Here are made-up things, facts about them, and rows of numbers that follow some of those facts. Name the thing behind each unnamed row.

Facts:
ρ: uses; β: belongs to class
baflak	ρ	fleper; daklon	ρ	siflir; grabal	ρ	tole; gudrol	ρ	bruflur; dromo	ρ	lefor; testuge	ρ	lufla
trotran	ρ	zevak; stonos	ρ	trabesko; marun	ρ	tafe; stubo	ρ	skipuler; siflir	ρ	flapli; boflak	ρ	treruskos
puditol	ρ	nunum; tredam	ρ	riker; bokel	ρ	bofla; fofi	ρ	marun; segur	ρ	stodras; nofe	ρ	testufom
mazezos	ρ	zuba; degaflok	ρ	stabras; neplas	ρ	tradal; bofla	ρ	grise; skastek	ρ	degaflok; zofar	ρ	vestutu
bostuk	ρ	vevum; rusis	ρ	taris; brorur	ρ	grabal; natri	ρ	butri; flapli	ρ	bronozol; lufla	ρ	dreplel
giflimun	ρ	remiplan; stazugra	ρ	rebas; stoplek	ρ	lakem; bronozol	ρ	geflakek; somo	ρ	stagres; sefimer	ρ	tegise
pegomik	ρ	trazal; vofin	ρ	badrar; mapun	ρ	bostuk; tigri	ρ	trubrer; tafe	ρ	bami; stobos	ρ	nofe
klestafli	ρ	vofin; lakem	ρ	kele; breston	ρ	sekem; bestuki	ρ	mekostum; plikla	ρ	lusako; mivem	ρ	stubo
vibisu	ρ	skegum; brubrer	ρ	varom; klutrufal	ρ	sestutri; grogir	ρ	skifa; kogrum	ρ	plikla; vabrebrar	ρ	seplo
zurare	ρ	trutukam; sazi	ρ	skufe; drodim	ρ	testuge; skipuler	ρ	dredroma; lusako	ρ	lipe; brunuk	ρ	plefeklum
fivos	ρ	samok; stodras	ρ	somo; sekem	ρ	klestafli; skufe	ρ	fofi; grugo	ρ	mazezos; pluren	ρ	pevestun
sestutri	ρ	skastek; vunu	ρ	klutrufal; stabras	ρ	sede; klodruk	ρ	fivos; plodraklam	ρ	mapun; grigra	ρ	rusis
grise	ρ	draskin; kele	ρ	brubrer; treruskos	ρ	plopigron; varom	ρ	zurare; beklu	ρ	ritom; zutrobra	ρ	dritror
tiso	ρ	zofli; brudin	ρ	drodim; trazal	ρ	fabel; skegum	ρ	riti; bogur	ρ	malo; klifun	ρ	doro
vevum	ρ	ridem; bami	ρ	vunu; remiplan	ρ	viflu; lopluk	ρ	stazugra; stiber	ρ	bogur; fibra	ρ	stonos
stagres	ρ	natri; doflo	ρ	fladu; ruskal	ρ	floder; vestutu	ρ	grabra; fleper	ρ	bretok; reskani	ρ	grugo
rebas	ρ	klelu; tegise	ρ	pogril; fabel	ρ	digade; rufek	ρ	klodruk; floder	ρ	ludabe; bretok	ρ	koso
malo	ρ	grodega; ludabe	ρ	dipok; tradal	ρ	reskani; lipe	ρ	vabrebrar; grivul	ρ	plodraklam; zonodi	ρ	vone
trutukam	ρ	zages; plutrabol	ρ	tredam; plopigron	ρ	dromo; skifa	ρ	skifopir; ninon	ρ	breston; bromel	ρ	tiso
viledul	ρ	mivem; bragro	ρ	neplas; zoga	ρ	baflak; dipok	ρ	sitran; butri	ρ	daklon; viflu	ρ	klipas
zofli	ρ	tanil; seplo	ρ	fibra; plosku	ρ	zoga; drageko	ρ	beklu; vone	ρ	viledul; geflakek	ρ	pelar
riti	ρ	rufek; draskin	ρ	gudrol; fladu	ρ	puditol; ridem	ρ	segur; klipas	ρ	klikolun; klelu	ρ	brorur
mekostum	ρ	bokel; grabra	ρ	stobos; lefor	ρ	pluren; digade	ρ	destun; samok	ρ	bragro; zuba	ρ	grogir
zevak	ρ	lopluk; defir	ρ	tigri; dredroma	ρ	plutrabol; kotam	ρ	giflimun; pogril	ρ	kotam; bruflur	ρ	zonodi
testufom	ρ	ruskal; ritom	ρ	doflo; koso	ρ	dagras; grodega	ρ	ninon; nunum	ρ	zofar; baflak	β	531
daklon	β	603; grabal	β	603; gudrol	β	619; dromo	β	962; testuge	β	619; trotran	β	42
stonos	β	108; marun	β	108; stubo	β	108; siflir	β	531; boflak	β	42; puditol	β	603
tredam	β	792; bokel	β	531; fofi	β	603; segur	β	792; nofe	β	619; mazezos	β	962
degaflok	β	108; neplas	β	42; bofla	β	531; skastek	β	619; zofar	β	42; bostuk	β	42
rusis	β	42; brorur	β	531; natri	β	531; flapli	β	792; lufla	β	42; giflimun	β	108
stazugra	β	42; stoplek	β	962; bronozol	β	792; somo	β	531; badrar	β	531; sefimer	β	108
pegomik	β	42; vofin	β	531; mapun	β	792; tigri	β	603; tafe	β	42; stobos	β	792
klestafli	β	531; lakem	β	531; breston	β	792; bestuki	β	619; plikla	β	108; plefeklum	β	42
mivem	β	42; vibisu	β	603; stotram	β	792; brubrer	β	792; klutrufal	β	42; skesto	β	962
grogir	β	42; klikolun	β	603; kogrum	β	42; vabrebrar	β	531; zurare	β	42; sazi	β	603
fizuso	β	619; drodim	β	792; skipuler	β	42; lusako	β	603; brunuk	β	108; fivos	β	42
stodras	β	619; sekem	β	108; skufe	β	531; grugo	β	531; pluren	β	42; sestutri	β	42
vunu	β	619; gezu	β	42; stabras	β	619; klodruk	β	531; plodraklam	β	531; grigra	β	962
pelar	β	108; grise	β	792; kele	β	42; treruskos	β	108; varom	β	108; riker	β	603
sede	β	42; beklu	β	603; zotropem	β	531; zutrobra	β	531; tiso	β	42; brudin	β	108
trazal	β	603; skegum	β	108; bogur	β	531; tole	β	603; klifun	β	619; dagras	β	531
vevum	β	792; bami	β	108; remiplan	β	42; lopluk	β	619; stiber	β	531; fibra	β	531
stagres	β	42; doflo	β	619; ruskal	β	108; vestutu	β	792; fleper	β	619; reskani	β	603
rebas	β	108; tegise	β	108; doro	β	108; fabel	β	42; rufek	β	792; floder	β	603
bretok	β	792; malo	β	108; ludabe	β	531; tradal	β	792; lipe	β	108; grivul	β	792
zonodi	β	42; trutukam	β	619; plutrabol	β	531; plopigron	β	42; lufel	β	108; zages	β	42
skifa	β	619; ninon	β	619; bromel	β	42; viledul	β	603; bragro	β	619; zoga	β	108
dipok	β	962; butri	β	603; viflu	β	42; zofli	β	42; pevestun	β	962; seplo	β	619
plosku	β	531; drageko	β	531; vone	β	108; destun	β	108; geflakek	β	792; riti	β	603
dreplel	β	108; draskin	β	531; fladu	β	108; dritror	β	792; ridem	β	619; klipas	β	619
klelu	β	108; mekostum	β	619; tanil	β	108; grabra	β	962; lefor	β	962; sitran	β	531
digade	β	619; samok	β	108; zuba	β	42; grufam	β	603; zevak	β	531; trabesko	β	792
defir	β	42; dredroma	β	108; kotam	β	792; pogril	β	619; bruflur	β	108; testufom	β	108
taris	β	603; skifopir	β	962; ritom	β	619; trubrer	β	108; koso	β	42; grodega	β	42
nunum	β	619

Known rows:
grabal: [ -8 -17  28  -5   5   0   3  20 -12  -6  23   5  -3  12  -9  12   3  25
 -10  16 -12 -12  -8  -6  10 -23  10  -5 -19  19  -7  -6   1  19 -19  -4
   2]
destun: [-13 -25  -8  -6 -12 -27 -46  25  35 -11   2  33  22  28 -39   6 -16  33
   9  -5 -28  -5   5 -16 -10 -69   2 -15  11 -60  38   4 -26 -16  -3  69
   5]
plikla: [ -8 -34  12  12 -15   6 -23   8   9 -19   6   8  11  -2  -5  12 -11  11
   5 -14 -18  14   1 -22 -18 -16  -3  -3  -2   4  -1 -40 -15  11 -49  10
   1]
pelar: [-14 -23  -9  -6 -10 -29 -47  28  34 -10  -1  34  23  27 -37   4 -14  31
  10  -4 -29  -7   4 -15 -10 -70   0 -15   7 -61  38   5 -27 -12  -3  68
   4]
sekem: [ -8 -43 -32 -22   9   1 -26   0  -9 -26  15  14   9  -5 -27  22 -45  26
  15 -14 -25  38  13  -4 -16  -2  21  34  51 -28  15 -49 -87  59 -64 -16
  50]
rusis: [ -6 -22   3   1   6   1  -4  12 -26   3  14  10 -10  12   4  16   2   9
   0  -5  -6   2 -15 -10  11 -25  21   9  -2   2   8  -7 -10  17   2  -4
  11]
ridem: [ -9  21  14 -13  18  -9 -17  39  10  -1 -13  -6  21   9  -3   3   4 -10
  -5  18 -33  -9 -24 -16  19  14  16  -5 -18   2  -2   0 -24  60  -2  -6
 -14]
mapun: [-19  -7  10  -1  23 -11 -17  22  -4  -4  -3   2   4  -1   6   3  12  11
  -6   6 -23   9  -9 -14  18 -11  22  11  -3  -7  -7 -15 -15  41  -4  -3
   0]
skifa: [ -5   7  13  -9  19   9  -8  11   9   1  24  -9   3  29 -12  17  -2  -3
  -2  14 -25  -7   0   0   8  13  30  -2   8   9   8 -15 -12  24   5  15
  -4]
neplas: [  2 -10  -5   6  11  16   5   0 -31  20  55  -3 -27  21  18  33  13 -20
  10 -19 -10  22  19  33  17 -14  44  11 -22  22  41 -29 -27   2  37  31
  27]
ninon: [ -3  -8 -19 -42  33   8  -4  -3  -3 -18  20 -10   9  20 -25  26 -42  27
  -1  24 -35  16   7   5  10  31  49  40  62 -15   9 -30 -71  81 -40 -29
  42]
zurare: [ -5 -25   8   5   3   5   3   8 -25  -2  16   5  -9   9  11  18   1  13
  -4  -2  -6   4 -14 -10  13 -21  20  10  -2  10   3 -13  -4  18  -9  -9
  11]
ruskal: [-11 -34  12   9  14   6 -49  11 -21  -2   6  26  11 -11 -14   5  -3  -4
  30 -28  -5   1  12 -42 -44 -13   6   2   7   2  -2 -15 -16  -3 -49  -5
  -7]
geflakek: [-20  -8   7  -3  26 -11 -20  18  -4  -3   3   4   1   6   0   6  10  14
  -4   4 -22   7  -4 -12  16 -15  24  11   4 -14  -3 -13 -14  33   1   3
   2]
tiso: [ -6 -24   3   2   7   4  -3  10 -29   3  16   9 -11  10   6  17   2   8
   1  -6  -4   4 -14  -9  11 -20  20  10  -1   8   3 -10  -9  20  -2 -10
  12]
bokel: [  9 -11 -16  -8 -21  18  12   4 -15  10   4  -1 -11  40  -5  39 -19 -15
   3  -9 -20 -27 -48 -16   1  14   6 -20  13  33  -7  -2  -3  12   9 -17
   3]
zages: [-10 -15  -3  -9  -2 -25 -16  21   4   4  10  27   3  39 -17  11  -2  35
  -2   9 -18 -17  -8  -9  19 -75  25  -1   4 -47  41  28  -5 -11  31  52
  11]

Rows to name:
No name comes twice in this set of rows, the named rows included.
[-10 -17  37  -4  33   6 -19  21 -45  10  23  21  -2   0 -12   3  12   6
  16   1   1 -24   4 -30 -20 -15  21   2 -12  27 -11  17   6   4 -30 -26
 -11]  puditol
[ -8 -42 -25 -18   6   2 -26   4  -6 -24  13  14   8  -4 -24  20 -38  23
  15 -14 -24  34  11  -7 -16  -4  15  26  42 -23  12 -46 -74  51 -59 -11
  42]  malo
[ 20  -6  20   7 -35  30  25  -2  -7  -7  12 -19  12  33  20  32 -22 -10
  -8  16 -19 -17 -35 -18   5   8  14 -11 -10  44  10  -4  24   8 -23  -8
 -10]  vabrebrar
[  1  17   8  -5  22  20  -2   1   4  13  52 -21 -10  35  -2  28   6 -23
   4   5 -28   9  25  30  12  21  48   1  -8  25  29 -34 -25  12  29  37
   7]  bragro
[ 15   6 -11 -18 -19  -4  -7  19   8   9   8  13  19  63 -22  24 -26   1
   6  15 -24 -40 -29 -10   6 -42  20 -20  10 -26  51  46  -1 -16  32  48
  -3]  sitran
[ -7 -18  37   1  -1   5  10  17 -11 -10  23   0  -2  10   0  11   3  26
 -14  20 -14  -9  -9  -8  10 -21  11  -4 -23  30 -13 -13   9  19 -31 -10
  -1]  lusako
[-17 -26 -23 -31  39  -2 -10  -5 -18 -20  19   1  -1   3 -13  22 -30  40
  -1  10 -29  36  15   3  15   5  52  55  63 -31   8 -38 -72  75 -37 -29
  55]  breston
[ -8 -24  23   8  28  10 -23   7 -59  16  12  24  -6  -2  10   8  15  -3
  24 -16   7 -14   1 -41 -22 -20  32  16   0  18   2  18  11  -6 -20 -25
  -9]  zofar
[ -9  24  11 -16  19 -14 -19  45   8  -1 -17  -5  23   7  -2   2   8 -13
  -4  17 -35  -9 -28 -15  21  13  14  -8 -23   1  -1   4 -28  66   1  -7
 -14]  stodras
[-23  -7   4 -10  18 -32 -29  20  25  -3   6  20  12  37 -24   2   3  45
  -8  17 -30 -12   6 -10  19 -64  30   1  18 -59  29  17  -4  -4  27  60
   3]  dritror
[-24 -18   2  -3  21  -9 -15   7  -2  -1   5   7 -13  13  -8  13   9  24
  -7  -3 -22   1  -6 -15  11 -14  22   7  19  -8 -17 -21  -8  20   5   0
   6]  tredam

Now the same things, written a new way:
Some things and their rows:
nofe: [ -5  16  13  -7 -15  30  -6 -28  20 -12 -11  18  -5  -4   1  30  19  -2
 -12   5  10  -1  21  -4   4  -6  18 -25  -9]
stobos: [  2   2  17  -6 -16  16 -11 -31  16 -20 -14  22  -4  -6  -3  17  14  -3
  -9 -17  11  -1  12   4   9  -3   8 -28 -16]
tredam: [  5  -9 -26   2 -11  19 -34  -5 -20 -21  11 -20 -17   5 -25 -32  -6  25
  10   9   8  21  -1 -16 -25 -18 -40   1  22]
mapun: [-11   5  11   2  20  -1  15  10 -19   0   2  18   3  -9  19 -43  32 -24
 -28 -21  10  30 -16 -16   9 -25   2  60 -11]
lopluk: [-4 -1 -3  1 -2  7  4  7  4  4  5 -3 -3  0 -2  6  4 -1 -3  6  0 -3 -2 -3
  1 -3  9  4  6]
brudin: [ -2   2   3   1   2  -7  -4   4  -2   4  -6  -1   1   2   2   3   1   5
   5 -10   1  -5  -2  -8  -5  -8   1   2 -10]
bogur: [ 6 -1  6 -1  3 -4  3 -2 -3 -1  0  7  0  0 -4 -2  0 -3  4 -6 -2  2 -3  4
 -6 -2  1 -3  0]
somo: [ -3  -1 -10  -3  14  -7  26  -3  -8   5 -12   7  17  -8  11 -28   5 -26
  -8  -6  -6  13  -9   4  -8  -3  10  22   0]
gudrol: [ 17  -2  32  -1  19 -21  11  16   0  21  36 -20 -22  16   6   7  -8  26
  28  28 -11 -17   1  -4  20   2  -4   4  10]
reskani: [ -6  -1  -3  -9   3  -9 -13 -12  -5  -9  28  -1  15  -7   9   7  -8   2
  -3  -5 -12  -1   4   1 -12  11  -2  10   0]
grugo: [ -3  -1  -2  -8   3 -13 -16 -20 -10  -8  42   2  14  -8  12   5 -11  -4
  -4 -10 -11  -1   4   9 -15  13   2  11  13]
mekostum: [ 20  -3  44  -2  24 -29  18  18   2  27  40 -19 -24  18  10  12  -9  25
  32  28 -15 -23   0  -1  27   3   2   3   6]
koso: [ 2 -2 -3  1 -1  4  1  1  1  4  4 -1 -3  0 -1  2  0 -6 -6  6  2  1  0  4
  3  1  1 -2  8]
plosku: [ 6 -2  9 -1  5 -5  3  1 -3  1 -1  7 -2  0 -6  0  1 -4  4 -9 -3  0 -5  4
 -6 -5  3 -1 -1]
stoplek: [ -4   5   8   3   0   3 -15  12  -5   8 -11  -8  -4   0   2   9   0  -4
   3  -3   1 -14  -6  -5   4 -15   6  10  -1]
geflakek: [  5 -34 -36 -11  -4 -14  31 -23   9   4 -33 -18  23  -9   2 -24 -19 -29
  12   0 -20 -15  -8  22  -8   7  18 -21   6]
drageko: [ -8  -8   3  15 -20  -5 -14  33  12  -8   3  28   1  -5 -20  38  -5  -3
 -18 -44   7 -10 -12  20   9  27  11 -13  -8]

Name these rows:
No name comes twice in this set of rows, the named rows included.
[  1   5 -29   0  -6  20 -31  -5 -18 -21  13 -20  -5   7 -20 -23 -12  31
  12  24   1  24   8 -16 -30  -4 -44   1  16]  riker
[  3   6   3   6   0   2  10  10   4   5 -34   2  -5   7  -5  -7   5   9
   9   0   9   3   0  -9   4  -7  -5  -9 -17]  samok
[  3   6  -3  -2   0   0   4 -10  -1  -8   3   6   5   0   2  -8  -6   2
   1   5  -1   9   8   7  -1  14  -9  -5   4]  badrar
[ -8  -2   2   0  16  -3  19   3 -13   0  -4  11   7  -9  18 -40  22 -25
 -21 -17   5  22 -14  -9   6 -18   4  45  -8]  segur
[ -4  -6   8   3 -21   7 -13  -5  15 -18  -7  22  -3  -6  -9  22   6  -2
 -14 -29  11  -5   2  10  14  11   7 -22 -13]  vestutu
[ -5   6   7   3  -1   4 -15  11  -4   7 -10  -7  -3  -1   3   8  -1  -3
   2   0   1 -13  -4  -5   5 -13   5  10   0]  grigra
[ -3  30  23 -10 -14  32 -23 -40  13 -12 -29  13  -3  -5  11  27  17  -2
  -5  10  13  -6  26  -8   7 -16  10 -24 -15]  dipok
[ -4 -11 -22  -3   7  -3  26  -2  -2  13 -14  -6  14  -7   8 -17   1 -31
 -10   4  -7   1 -11   8  -4  -4  17  13   9]  stagres
[ -1  10  -6   6  -3   5  12   4   5  -2   5   3  -1   3   8  -8  -4   4
 -11  21   7  12  12   8  21  27 -14   1   8]  sestutri
[  2 -13 -23  -6   7 -11  30 -12   0   7 -22  -4  23  -8   6 -22 -10 -27
   4  -1 -15   0  -8  15 -13   4  15  -1   5]  natri
[  5 -18   9 -12   8  -4 -15  -3  -6   6  -4  -3   1  -6 -16  18   7 -12
  10 -23 -14 -15 -19  -8 -32 -39  20  -2  -9]  fofi
[-18  -3  -7  15 -26  10 -12  31  19  -8   8  18   0  -4 -14  42  -1   1
 -25 -25  10 -12  -3  12  15  28  16 -10  -2]  nunum
[ 29  -1  48  -5  28 -37  15   7  -5  19  34 -10 -19  17   9   1 -14  25
  37  18 -16 -15   1   6  19   8 -10  -3   2]  draskin
[-15   4 -11   2  12   5  24  12  -6   9  -1   2  10  -8  16 -22  17 -23
 -20   2   0  13  -9  -8   1 -10  16  41   3]  stodras

